Here is a tiny trained network, its code and every weight. The questions are about switching its units off for an input and a class, where a switched-off unit gives its printed mean instead of its output.

import numpy as np


def w(rows, s, z=0):
    codes = np.array(rows[::2]) - 128.0
    scale = np.full(codes.shape[1], s)
    scale[-1] = z or s
    return codes * scale


def norm(h):
    return h / np.sqrt((h * h).mean(-1, keepdims=True) + 1e-5)


def f(y):
    return np.maximum(y, 0)


def log_softmax(a):
    a = a - a.max(-1, keepdims=True)
    return a - np.log(np.exp(a).sum(-1, keepdims=True))


def net(x, mask):
    res = np.array(x, float).reshape(1, 4) / 4 @ E
    u = 0
    for l in range(2):
        y = f(norm(res) @ A[l][:, :-1].T + A[l][:, -1])
        res = res + np.where(mask[u : u + 3], y, B[l][:, -1]) @ B[l][:, :-1]
        u += 3
    return log_softmax(norm(res)[-1] @ U[:, :-1].T + U[:, -1])


A, B = {}, {}
E = w([
[150,99,229,58,133,181,174,98,153,205],'x0',
[209,146,48,200,168,87,249,141,141,198],'x1',
[217,216,49,210,102,158,103,212,231,83],'x2',
[151,121,190,82,90,2,163,213,215,147],'x3',
],0.0073)
A[0] = w([
[142,149,96,176,149,231,77,103,91,144,74],'0.n1',
[95,133,109,152,125,249,44,98,74,87,4],'0.n2',
[179,146,97,155,122,119,112,160,136,117,135],'0.n3',
],0.013,0.0032)
B[0] = w([
[45,98,95,134,134,138,203,87,186,46,237],'0.n1',
[8,225,120,2,148,131,151,33,31,156,253],'0.n2',
[189,66,146,186,199,90,171,140,134,143,197],'0.n3',
],0.0081,0.011)
A[1] = w([
[121,104,233,54,120,122,81,151,165,142,5],'1.n1',
[131,96,218,87,115,114,81,126,92,160,95],'1.n2',
[65,121,67,145,120,3,80,155,59,93,37],'1.n3',
],0.016,0.0017)
B[1] = w([
[52,123,29,187,45,202,87,33,200,2,234],'1.n1',
[236,69,220,226,176,158,167,184,229,75,225],'1.n2',
[49,209,125,3,163,162,156,73,50,212,255],'1.n3',
],0.0082,0.01)
U = w([
[233,134,118,203,154,76,139,255,165,192,210],'0',
[128,104,149,184,104,186,125,131,233,55,125],'1',
[180,90,134,141,60,131,2,209,31,153,4],'2',
[44,179,124,49,157,149,141,98,68,153,165],'3',
],0.0097,0.0039)

Each question gives the input, the list of numbers given to net, and the class t.
The units are the neurons (one row each of A and B). Each row of codes is followed by its name. A weight is (code - 128) times the scale printed after its matrix; where a second scale follows, it is the last column's (A, B and U).
mask holds one flag per neuron, layer by layer. A switched-off neuron (its flag False) gives its mean, the last column of its row in B, instead of its output. The means were averaged over made-up inputs and are rounded, as every weight is.
A unit's drop is (log p(t) with every unit on - log p(t) with that unit switched off) / (log p(t) with every unit on - log p(t) with every unit switched off).
The circuit of an input: a set's keep is (log p(t) with only the set's units on - log p(t) with every unit switched off) / (log p(t) with every unit on - log p(t) with every unit switched off). Starting from all 6 units, units are removed one at a time, each time the one whose removal leaves the highest keep (on an exact tie, the one counted first), for as long as the keep stays at least 0.8.
units of the circuit, in order: the units of the circuit, biggest drop first
k most important neurons: the k neurons with the biggest drops, biggest first
drop of u: that unit's drop, to one decimal
input [4,3,-7,-1], class 1: most important neuron	[0.n2]
input [-1,2,1,1], class 0: units of the circuit, in order	[0.n2 1.n1]
input [7,8,6,-4], class 0: units of the circuit, in order	[1.n1 0.n2]
input [-5,4,3,-1], class 0: units of the circuit, in order	[0.n2 1.n1]
input [7,6,-5,-1], class 0: units of the circuit, in order	[0.n2 1.n1 1.n3]
input [-4,-2,8,-1], class 3: 2 most important neurons	[1.n2 1.n1]
input [-1,-1,-2,2], class 1: 3 most important neurons	[0.n1 0.n2 1.n2]
input [-7,7,2,1], class 0: 2 most important neurons	[0.n2 0.n3]
input [-1,-1,1,3], class 1: 2 most important neurons	[0.n2 1.n3]
input [0,0,-2,0], class 1: 3 most important neurons	[0.n2 0.n1 0.n3]
input [-8,4,4,1], class 0: 2 most important neurons	[0.n2 0.n3]
input [0,-4,-1,8], class 1: drop of 1.n1	0.1
